[[130 131 132 123 125 125 135 119 109 126 131 121 129 132]
 [130 122 133 126 122 129 129 123 126 124 130 128 128 138]
 [115 125 130 130 122 138 106 122 141 127 125 129 133 120]
 [137 128 119 126 135 122 143 131 126 129 129 133 137 125]
 [128 128 129 123 124 129 129 119 126 124 130 126 122 130]
 [135 130 122 126 131 129 129 123 126 127 134 132 129 128]
 [127 128 128 125 123 129 129 122 127 128 129 125 129 131]
 [129 128 136 126 118 129 127 122 124 126 130 127 127 137]
 [143 130 122 126 133 129 129 131 129 132 129 126 129 131]] | 127

[[121 129 129 128 134 135 124 111 127 142 132]
 [130 119 117 137 117 129 142 155 127 123 121]
 [141 128 127 124 116 129 143 140 125 121 119]
 [140 114 125 122 108 141 150 148 124 112 126]
 [130 126 140 120 132 126 128 122 125 133 141]
 [138 122 120 123 110 123 141 144 112 123 120]
 [122 128 134 136 145 117 108 106 136 137 126]] | 130

[[125 127 133 129 128 126 131 126 129 126 127 127]
 [123 126 129 133 104 116 136 128 128 128 118 117]
 [126 130 131 128 128 127 130 126 128 126 125 127]
 [121 129 129 128 125 128 133 128 125 125 129 123]
 [131 127 136 129 131 123 128 123 134 128 124 131]
 [128 128 134 129 129 125 129 125 131 127 125 129]
 [129 129 134 128 130 125 129 125 131 127 124 129]] | 131

[[125 132 107 134 108 119 129 111 150 119 121]
 [128 136 128 132 137 123 132 141 130 118 142]
 [135 141 125 130 136 122 132 138 132 120 136]
 [137 144 122 133 134 127 135 137 126 123 144]
 [125 128 103 134 107 120 126 112 144 125 117]
 [122 128 125 141 131 129 130 130 122 136 119]
 [127 136 103 137 111 130 125 111 141 117 116]
 [122 123 102 133 109 125 120 106 144 122 120]] | 122

[[100 109 106 103 111 100 148 145 139 100 136 132 110]
 [134 121 155 119 139 131 141 100 102 130 130 154 133]
 [101 155 112 102 118 118 107 114 135 138 104 133 137]
 [148 102 131 106 145 113 134 123 108 125 102 129 133]
 [145 141 107 109 141 110 150 146 107 142 133 118 116]
 [142 121 117 145 108 109 128 122 144 133 137 114 130]
 [130 128 120 113 111 143 149 126 144 156 111 153 129]
 [150 134 102 120 120 105 123 102 147 123 120 152 131]] | 142
---
[[129 135 142 131 141 132 120]
 [120 125 123 124 107 134 156]] yields 141

[123 116 113 152 126 147] yields 152

[ 99 134 157 118 111] yields 157

[[123 142 154 135]
 [120 130 106 131]] yields 142

[[130 118 115 123 118 144 136]
 [117 119 108 126 140 119 124]
 [138 152 125 123 115 131 121]] yields 118

[156 122 103 124 140] yields 103
---
array([[122, 136, 119, 109, 131, 125],
       [141, 111, 122, 145, 120, 117],
       [127, 133, 150, 122, 130, 156]]) -> 122, 156

array([149, 118, 138, 138, 105, 138]) -> 149, 138

array([[126, 128, 128, 129, 132, 142, 151],
       [156, 146, 150, 141, 132, 129, 128],
       [141, 128, 128, 128, 130, 136, 148]]) -> 126, 148

array([128, 123, 143, 138, 116, 156, 135]) -> 128, 135

array([[147, 100, 117, 124, 149, 125, 107],
       [129, 118, 136, 125, 143, 126, 115],
       [129, 131, 131, 125, 127, 134, 134]]) -> 147, 134

array([148, 147, 134, 140, 141, 149]) -> 148, 149

array([[118, 128, 120, 133, 126, 126],
       [106, 126, 114, 137, 128, 122]]) -> 118, 122

array([[100, 116, 135, 121, 120, 132, 122],
       [117, 109, 142, 114, 112, 140, 130]]) -> 100, 130

array([[125, 149, 151, 109, 131],
       [126, 147, 152, 110, 131]]) -> 125, 131
---
[[118 132 130 143 139]
 [123 153 138 122 124]
 [127 126 125 120 140]] Answer: 138

[[127 127 130 129 130]
 [106 129 127 127 135]] Answer: 130

[[149 127 136 130 110]
 [149 127 115 130 110]] Answer: 136

[[134 130 147 102 123]
 [110 116 109 132 142]] Answer: 147

[[130 111 131 137 102]
 [128 113 135 136 101]] Answer: 131

[[130 133 127 130 125]
 [123 125  99 137 127]
 [127 124 122 120 130]] Answer: 99

[[127 133 117 151 143]
 [130 123 133 123 127]] Answer: 117

[[125 141 117 134 123]
 [126 156 127 134 127]] Answer: 117
---
126  120  118  156 out 156, 126

135  119  136  135
128  135  105   99
111  129  134  133
out 135, 111

157  131  121  127  118 out 118, 157

130  117  151  147  109  152  135 out 135, 130

133  114  155   99  145  122  133
133  146  141  120  112  117  141
134  114  155  101  141  125  132
out 133, 134

129  146  131  124  113  128  101 out 101, 129

123  126  105  113  116  145 out 145, 123

144  128  122  158  105  156  122 out 122, 144

144  102  129  113  153  139
143  142  108  121  132  128
out 139, 143

134  109  127  136  101  150 out 150, 134
